Below are the code and all the weights of a small trained network. Each question names an input and a class and asks about switching units off, where a switched-off unit gives its printed mean instead of its output.

import numpy as np


def w(rows, s, z=0):
    codes = np.array(rows[::2]) - 128.0
    scale = np.full(codes.shape[1], s)
    scale[-1] = z or s
    return codes * scale


def norm(h):
    return h / np.sqrt((h * h).mean(-1, keepdims=True) + 1e-5)


def f(y):
    return y / 2 * (1 + np.tanh(0.7978845608 * (y + 0.044715 * y**3)))


def log_softmax(a):
    a = a - a.max(-1, keepdims=True)
    return a - np.log(np.exp(a).sum(-1, keepdims=True))


def net(x, mask):
    res = np.array(x, float).reshape(1, 6) / 4 @ E
    u = 0
    for l in range(3):
        y = f(norm(res) @ A[l][:, :-1].T + A[l][:, -1])
        res = res + np.where(mask[u : u + 13], y, B[l][:, -1]) @ B[l][:, :-1]
        u += 13
    return log_softmax(norm(res)[-1] @ U[:, :-1].T + U[:, -1])


A, B = {}, {}
E = w([
[160,148,31,35,132,94,130,32,193,110,83],'x0',
[204,218,214,176,126,123,242,69,145,128,138],'x1',
[2,97,119,171,129,69,199,143,232,36,167],'x2',
[124,38,78,179,118,195,182,77,174,254,158],'x3',
[127,132,124,129,127,130,128,129,128,130,128],'x4',
[126,126,125,124,129,127,129,129,123,129,128],'x5',
],0.00097)
A[0] = w([
[129,127,131,126,128,134,131,135,135,128,117,128],'L0N0',
[140,115,139,126,153,108,120,124,134,130,138,128],'L0N1',
[20,124,105,175,102,117,176,148,221,43,152,22],'L0N2',
[141,215,175,36,153,31,88,211,73,8,120,66],'L0N3',
[129,128,129,119,129,126,130,128,126,129,141,128],'L0N4',
[71,28,65,80,163,122,10,179,120,132,126,31],'L0N5',
[76,100,207,204,92,116,128,203,52,158,145,31],'L0N6',
[67,105,208,208,87,119,128,203,48,160,147,31],'L0N7',
[19,130,101,178,91,122,174,146,215,43,159,53],'L0N8',
[139,158,32,54,107,64,125,19,182,113,49,89],'L0N9',
[133,117,134,125,141,105,132,128,123,135,128,129],'L0N10',
[72,29,62,84,158,128,3,180,124,127,126,1],'L0N11',
[242,165,125,91,114,235,43,126,37,195,96,68],'L0N12',
],0.0019,0.00095)
B[0] = w([
[128,127,127,129,128,128,128,125,125,126,132,128],'L0N0',
[129,125,130,127,117,130,129,132,131,130,123,128],'L0N1',
[149,75,174,79,166,60,114,123,53,177,118,199],'L0N2',
[82,125,127,241,85,170,54,26,161,140,77,226],'L0N3',
[130,127,127,130,126,127,129,131,130,129,123,128],'L0N4',
[92,214,91,132,81,153,228,164,75,130,121,170],'L0N5',
[182,125,96,64,148,159,106,148,187,77,142,160],'L0N6',
[182,125,94,65,150,151,106,150,193,79,139,166],'L0N7',
[137,72,172,76,169,57,113,123,59,165,113,207],'L0N8',
[184,111,144,91,174,190,104,233,178,61,210,234],'L0N9',
[127,128,129,126,122,129,127,128,128,129,133,128],'L0N10',
[97,210,98,128,82,149,227,160,80,136,120,163],'L0N11',
[91,63,161,87,150,6,142,141,114,123,133,246],'L0N12',
],0.0021,0.0012)
A[1] = w([
[117,132,120,137,135,133,133,123,138,119,112,130],'L1N0',
[187,180,196,172,156,106,188,66,163,125,141,28],'L1N1',
[208,145,132,89,101,154,72,117,41,201,91,49],'L1N2',
[118,74,84,148,137,178,192,117,151,211,164,2],'L1N3',
[119,71,85,146,140,181,194,118,152,209,164,3],'L1N4',
[114,61,84,151,133,186,195,111,157,217,166,34],'L1N5',
[214,144,130,91,101,159,68,114,36,201,93,52],'L1N6',
[190,179,195,171,159,112,185,70,165,124,137,16],'L1N7',
[137,124,133,126,140,128,132,137,120,130,123,120],'L1N8',
[115,131,116,135,125,127,138,123,146,112,102,138],'L1N9',
[133,125,130,128,136,129,126,133,124,127,137,121],'L1N10',
[187,186,197,172,157,113,190,68,163,126,140,8],'L1N11',
[110,104,218,253,136,194,121,231,65,137,161,15],'L1N12',
],0.0021,0.00083)
B[1] = w([
[148,118,156,117,103,141,121,136,110,145,128,120],'L1N0',
[40,134,26,96,88,162,127,219,43,153,108,235],'L1N1',
[12,63,163,153,190,43,210,132,184,72,180,183],'L1N2',
[123,207,176,150,114,108,40,103,102,62,79,204],'L1N3',
[127,203,178,161,107,110,38,100,101,51,74,210],'L1N4',
[133,219,186,172,114,112,25,89,103,70,66,255],'L1N5',
[10,55,170,151,206,37,215,131,181,72,184,195],'L1N6',
[42,132,26,94,81,166,130,219,50,143,116,224],'L1N7',
[114,125,119,122,122,122,134,114,140,119,128,132],'L1N8',
[154,120,171,124,99,146,120,145,105,155,140,126],'L1N9',
[129,129,121,119,123,118,130,120,133,126,122,130],'L1N10',
[40,123,23,93,85,164,124,222,53,139,110,220],'L1N11',
[228,154,35,2,170,154,129,87,243,35,135,206],'L1N12',
],0.0015,0.00058)
A[2] = w([
[124,104,117,180,112,160,108,80,150,181,130,29],'L2N0',
[119,118,125,135,146,144,122,134,122,129,138,117],'L2N1',
[134,140,133,121,126,123,128,122,123,127,132,149],'L2N2',
[119,116,110,121,134,134,128,131,125,134,120,111],'L2N3',
[141,196,142,148,101,149,251,134,93,125,122,1],'L2N4',
[82,73,154,143,109,47,187,127,165,114,148,52],'L2N5',
[132,88,116,177,123,172,139,83,154,207,133,46],'L2N6',
[89,86,80,126,106,135,118,137,155,128,116,87],'L2N7',
[109,102,119,151,131,143,123,142,142,134,148,126],'L2N8',
[90,143,109,96,128,90,91,149,151,80,118,128],'L2N9',
[105,110,181,154,154,162,109,197,121,103,152,148],'L2N10',
[99,116,107,145,90,114,154,120,185,111,112,46],'L2N11',
[202,136,67,49,144,126,144,106,218,100,147,51],'L2N12',
],0.0026,0.00074)
B[2] = w([
[115,179,160,90,133,69,94,162,96,8,98,70],'L2N0',
[138,150,121,104,119,115,154,103,136,127,127,125],'L2N1',
[107,105,122,134,125,125,116,135,143,122,122,141],'L2N2',
[133,139,156,123,129,125,150,154,104,119,132,128],'L2N3',
[41,50,31,38,119,124,67,206,90,176,140,123],'L2N4',
[200,91,180,97,215,85,105,113,51,221,136,234],'L2N5',
[114,207,169,134,111,86,67,128,113,1,78,75],'L2N6',
[188,185,166,123,130,145,175,159,58,155,139,138],'L2N7',
[162,169,129,73,125,105,149,126,111,104,116,123],'L2N8',
[188,148,148,188,107,183,170,94,108,232,136,254],'L2N9',
[176,147,69,77,110,133,168,36,181,153,122,213],'L2N10',
[185,149,169,121,144,161,99,168,54,159,132,92],'L2N11',
[175,81,209,149,131,219,139,239,166,80,214,226],'L2N12',
],0.0017,0.00072)
U = w([
[121,31,195,100,217,1,172,98,85,204,148,254],'0',
[35,177,9,104,49,180,180,206,50,170,108,129],'1',
[128,207,181,230,89,130,20,21,148,62,50,91],'2',
[236,100,138,86,151,224,147,185,241,77,215,26],'3',
],0.0057,0.00074)

Each question gives the input, the list of numbers given to net, and the class t.
The units are the neurons (one row each of A and B). Each row of codes is followed by its name. A weight is (code - 128) times the scale printed after its matrix; where a second scale follows, it is the last column's (A, B and U).
mask holds one flag per neuron, layer by layer. A switched-off neuron (its flag False) gives its mean, the last column of its row in B, instead of its output. The means were averaged over made-up inputs and are rounded, as every weight is.
A unit's drop is (log p(t) with every unit on - log p(t) with that unit switched off) / (log p(t) with every unit on - log p(t) with every unit switched off).
The circuit of an input: a set's keep is (log p(t) with only the set's units on - log p(t) with every unit switched off) / (log p(t) with every unit on - log p(t) with every unit switched off). Starting from the 12 units with the biggest drops (on a tie, the unit counted first), units are removed one at a time, each time the one whose removal leaves the highest keep (on an exact tie, the one counted first), for as long as the keep stays at least 0.8.
circuit, biggest first: the units of the circuit, biggest drop first
unit that matters most: the unit with the biggest drop
top k neurons: the k neurons with the biggest drops, biggest first
drop of u: that unit's drop, to one decimal
input [-4,0,-6,-3,-2,-6], class 0: circuit, biggest first : L0N12
input [-1,-3,5,-7,-5,0], class 2: top 3 neurons : L0N3, L0N12, L1N6
input [6,2,-2,-5,7,5], class 3: top 3 neurons : L0N9, L2N12, L1N5
input [8,-2,8,-6,-3,-6], class 0: circuit, biggest first : L0N8, L0N2
input [-8,6,6,-1,-8,-7], class 3: circuit, biggest first : L1N12, L0N6
input [1,6,5,7,8,7], class 2: circuit, biggest first : L1N5, L1N4
input [7,7,4,-7,-8,0], class 1: top 3 neurons : L1N1, L1N7, L1N11
input [6,-2,-4,4,-8,7], class 3: circuit, biggest first : L0N9, L2N12
input [-8,7,4,8,6,0], class 2: top 4 neurons : L0N9, L1N5, L0N5, L0N11
input [4,-6,8,-7,7,0], class 0: top 2 neurons : L0N2, L0N8
input [-7,3,-3,5,4,3], class 3: top 2 neurons : L1N12, L0N3
input [-8,8,-2,3,-1,-2], class 1: top 2 neurons : L0N9, L1N1
input [0,3,-4,-4,1,7], class 0: top 2 neurons : L0N12, L1N6
input [-6,-1,4,4,4,8], class 3: circuit, biggest first : L1N12
input [8,-7,-5,-4,-8,7], class 3: circuit, biggest first : L0N9, L2N12
input [6,1,6,8,-4,4], class 2: top 2 neurons : L0N12, L1N5
input [6,-5,1,-2,-8,5], class 3: top 3 neurons : L0N9, L2N12, L1N1
input [7,4,-5,2,-6,1], class 3: drop of L0N2 : 0.4
input [8,-4,-1,-4,-6,-8], class 3: drop of L2N12 : 0.1
input [1,2,-7,1,8,-8], class 0: drop of L0N8 : 0.0
input [4,6,4,-3,-1,-6], class 1: unit that matters most : L0N12
input [-7,-5,2,7,7,-3], class 2: top 2 neurons : L0N9, L1N5
